Here is a tiny trained network, its code and every weight. The questions are about switching its units off for an input and a class, where a switched-off unit gives its printed mean instead of its output.

import numpy as np


def w(rows, s, z=0):
    codes = np.array(rows[::2]) - 128.0
    scale = np.full(codes.shape[1], s)
    scale[-1] = z or s
    return codes * scale


def f(y):
    return y / 2 * (1 + np.tanh(0.7978845608 * (y + 0.044715 * y**3)))


def log_softmax(a):
    a = a - a.max(-1, keepdims=True)
    return a - np.log(np.exp(a).sum(-1, keepdims=True))


def net(x, mask):
    res = np.array(x, float).reshape(1, 6) / 4 @ E
    y = f(res @ A[0][:, :-1].T + A[0][:, -1])
    res = res + np.where(mask, y, B[0][:, -1]) @ B[0][:, :-1]
    return log_softmax(res[-1] @ U[:, :-1].T + U[:, -1])


A, B = {}, {}
E = w([
[132,126,128,129],'x0',
[120,129,129,130],'x1',
[118,67,235,8],'x2',
[130,254,155,102],'x3',
[117,114,34,36],'x4',
[128,127,128,128],'x5',
],0.0067)
A[0] = w([
[68,151,69,72,117],'N1',
[99,117,152,86,60],'N2',
[112,127,72,80,96],'N3',
[104,109,173,98,86],'N4',
[102,140,215,185,128],'N5',
[102,98,178,104,88],'N6',
[126,112,161,97,50],'N7',
[116,140,53,208,2],'N8',
[114,135,184,186,85],'N9',
[74,123,159,77,69],'N10',
[156,96,118,134,122],'N11',
[125,250,143,78,121],'N12',
[130,47,94,146,77],'N13',
[118,114,184,96,53],'N14',
[167,107,172,90,88],'N15',
[149,51,88,122,71],'N16',
[155,106,164,93,77],'N17',
],0.012,0.006)
B[0] = w([
[234,41,109,138,180],'N1',
[162,150,99,183,137],'N2',
[169,90,92,105,157],'N3',
[113,173,64,180,161],'N4',
[224,60,89,59,244],'N5',
[133,182,106,179,172],'N6',
[148,173,59,217,132],'N7',
[131,165,65,188,202],'N8',
[194,84,66,85,183],'N9',
[140,151,73,192,154],'N10',
[111,131,148,129,137],'N11',
[107,27,204,254,254],'N12',
[93,98,187,223,171],'N13',
[139,150,85,179,156],'N14',
[124,182,85,203,164],'N15',
[120,99,157,159,163],'N16',
[131,154,76,206,150],'N17',
],0.0083,0.005)
U = w([
[112,229,29,204,41],'0',
[102,120,131,118,247],'1',
[98,123,123,117,243],'2',
[101,120,126,116,218],'3',
[200,61,86,87,31],'4',
[52,61,202,196,37],'5',
[17,217,153,17,72],'6',
[47,247,135,35,10],'7',
],0.011)

Each question gives the input, the list of numbers given to net, and the class t.
The units are the neurons (one row each of A and B). Each row of codes is followed by its name. A weight is (code - 128) times the scale printed after its matrix; where a second scale follows, it is the last column's (A, B and U).
mask holds one flag per neuron, in row order. A switched-off neuron (its flag False) gives its mean, the last column of its row in B, instead of its output. The means were averaged over made-up inputs and are rounded, as every weight is.
A unit's drop is (log p(t) with every unit on - log p(t) with that unit switched off) / (log p(t) with every unit on - log p(t) with every unit switched off).
The circuit of an input: a set's keep is (log p(t) with only the set's units on - log p(t) with every unit switched off) / (log p(t) with every unit on - log p(t) with every unit switched off). Starting from the 12 units with the biggest drops (on a tie, the unit counted first), units are removed one at a time, each time the one whose removal leaves the highest keep (on an exact tie, the one counted first), for as long as the keep stays at least 0.8.
circuit, biggest first: the units of the circuit, biggest drop first
most important unit: the unit with the biggest drop
top k neurons: the k neurons with the biggest drops, biggest first
drop when u is switched off: that unit's drop, to one decimal
input [3,-1,2,2,8,4], class 4: most important unit	N1
input [-3,1,-7,-8,4,4], class 5: top 2 neurons	(N13; N16)
input [3,1,-1,8,7,0], class 5: top 3 neurons	(N12; N5; N9)
input [7,-2,-4,-7,-8,-5], class 4: top 2 neurons	(N5; N9)
input [-2,0,4,-7,3,4], class 5: top 4 neurons	(N13; N16; N5; N9)
input [-1,6,-2,-7,1,3], class 5: top 3 neurons	(N13; N5; N16)
input [-6,1,5,7,8,5], class 4: top 3 neurons	(N1; N3; N13)
input [-3,-6,-1,-7,6,-5], class 5: top 3 neurons	(N13; N16; N5)
input [5,2,4,-8,-8,-7], class 4: top 3 neurons	(N5; N9; N12)
input [4,0,-2,6,3,1], class 5: top 3 neurons	(N12; N5; N9)
input [5,-5,1,6,8,4], class 4: top 3 neurons	(N1; N3; N13)
input [1,2,-5,-5,-7,-5], class 4: top 2 neurons	(N5; N9)
input [1,2,8,2,-8,5], class 0: drop when N4 is switched off	0.1
input [4,-3,5,-4,-8,6], class 4: circuit, biggest first	(N5)
input [0,-5,-3,7,-3,6], class 5: drop when N12 is switched off	0.9
input [-2,-2,0,2,-7,-2], class 4: drop when N5 is switched off	0.6
input [-1,3,0,6,-5,-2], class 5: drop when N3 is switched off	0.1
